After every row comes roughly how far along a hidden order it lies, from 0 to 10.
(in the rows, 128 means zero)
[122  62 156 133 126 133 113 123  90 121 115  92 102 122 131 133 182] : 8
[120  55 165 143 145 136 141 115  73 122 111  97  87 123 136 131 194] : 10
[121 125 137 187 135 131  72 125 137 141 118 143 135 110 149  72 127] : 1
[134 114 129 221 152 130  60 126 144 138 108 122 124 101 163  47 142] : 4
[116 134 120 100 132 122  91 105 174 145 121 125 183 142 132  44 177] : 8
[108  97 151 151 147 127  90 110 111 138 108 117 119 120 142  37 179] : 5
[123 120 127 146 112 128  97 130 152 132 126 120 119 113 134 120 115] : 3
[115 122 139 215 136 132  77 135 150 133 119 114  92  86 149  54 105] : 1
[129  56 159 253  99 139  21 149 101 129 119  99  61  81 160 150 109] : 1
[144  90 127 108  75 129  71 125 118 134 138 144 164 148 127 213 136] : 3
[107 114 137 139 152 126 118 115 141 130 110 100 114 109 134  34 167] : 7
[ 88 123 148 112 140 125  94 113 155 141 115 111 129 111 129  20 166] : 5
[114 128 131 136 120 128 112 128 146 131 126 126 115 113 128 101 113] : 2
[110 105 154 159 156 129 108 115  95 135 108 134 114 121 140  48 173] : 4
[115  87 144 177 113 132  49 121 136 138 115 115 119 104 148  79 146] : 4
[ 89 128 138 180 136 126  81 128 167 135 116  97  84  73 141  26 119] : 2
[118 126 141 224 144 135  94 141 129 126 118 117  76  85 148  70 101] : 0
[113 110 147 138 149 133 126 122 105 127 115 128 112 122 132  91 149] : 3
[122 127 138 181 143 129  77 121 121 140 111 152 139 113 146  76 132] : 0
[107  97 154 141 146 124 100 109 104 139 108 114 121 126 141  58 186] : 6
[111 136 130 154 130 129 117 141 170 125 129  93  98  89 132 102 100] : 3
[129 108 137 169 158 131 112 110 107 134 105 135 132 118 146  67 163] : 5
[ 94 138 141 178 141 128  93 122 151 138 113 122 104  92 140  22 121] : 1
[141  57 147 128 125 133 119 117  81 124 120 108 120 135 133 163 179] : 10

[135 123 132 155 128 171 130 134 135 126 129 133 127 123 125 126 133 123
 130 133 123 114 134 125 144 146 139 134 124 128 115] : 4
[122 117 132 112 120 131 125 143 121 127 109 112 144 117 115 128 139 121
 132 109 131 128 225 110 118 151 134  98 125 133 120] : 3
[132 124 128 152 126 152 127 120 135 122 137 131 121 139 125 127 127 128
 134 129 123 115 101 122 133 142 132 131 131 133 125] : 5
[134 122 133 149 133 156 131 130 139 125 141 132 115 132 130 127 134 126
 124 133 121 110 100 122 148 138 135 143 128 130 119] : 5
[142 123 148  75 162 216 140 194 134 148 120 136 142  50 147 120 166 117
  65 123 118 107 249 120 201 156 157 203 109 116  85] : 9
[120 112 135 135 121 123 131 142 134 121 119 109 125 124 113 127 139 118
 132 124 131 129 225 117 118 139 132 100 126 146 123] : 1
[137 124 126 159 144 184 137 130 140 126 153 124 116 131 134 124 135 134
 107 131 123 117  77 111 155  82 136 160 131 142 136] : 8
[123 113 139 124 129 156 135 156 127 129 109 111 147 101 116 124 146 114
 120 116 133 132 255 114 140 141 143 114 121 140 105] : 2
[141 129 123 214 134 240 137 112 139 121 149 136 148 134 123 123 117 132
 128 140 124 124 101 135 143 108 144 134 136 143 125] : 7
[138 128 132 150 143 181 135 134 139 128 146 133 126 119 135 124 131 131
 104 131 121 117  96 126 151 134 138 155 129 132 122] : 7
[131 123 136 119 131 164 129 154 126 133 115 133 142 105 126 126 146 120
 120 117 124 115 223 122 152 158 140 125 120 123 108] : 5
[136 132 128 126 133 166 123 127 124 131 130 136 146 120 132 127 126 133
 115 114 121 118  89 125 138 153 135 141 126 128 126] : 8
[120 108 142 141 126 140 141 155 137 123 114 107 126 113 115 124 145 112
 123 123 137 135 255 114 132 133 138 112 123 145 110] : 0
[124 112 134 165 121 159 136 142 138 119 125 111 129 129 110 125 139 114
 137 134 131 127 237 124 128 130 138 100 130 144 114] : 1
[141 131 123 164 128 219 124 117 125 131 127 141 150 127 124 126 128 132
 131 123 120 111  98 124 150 140 142 129 127 122 113] : 8
[124 110 140 158 129 155 144 152 141 121 128 109 123 117 116 124 144 112
 123 135 130 126 248 127 138 128 139 117 127 144 110] : 0
[136 135 123  84 136 177 119 141 118 137 118 137 154 106 134 125 135 138
 109 105 126 126 101 109 140 149 137 144 126 126 125] : 10
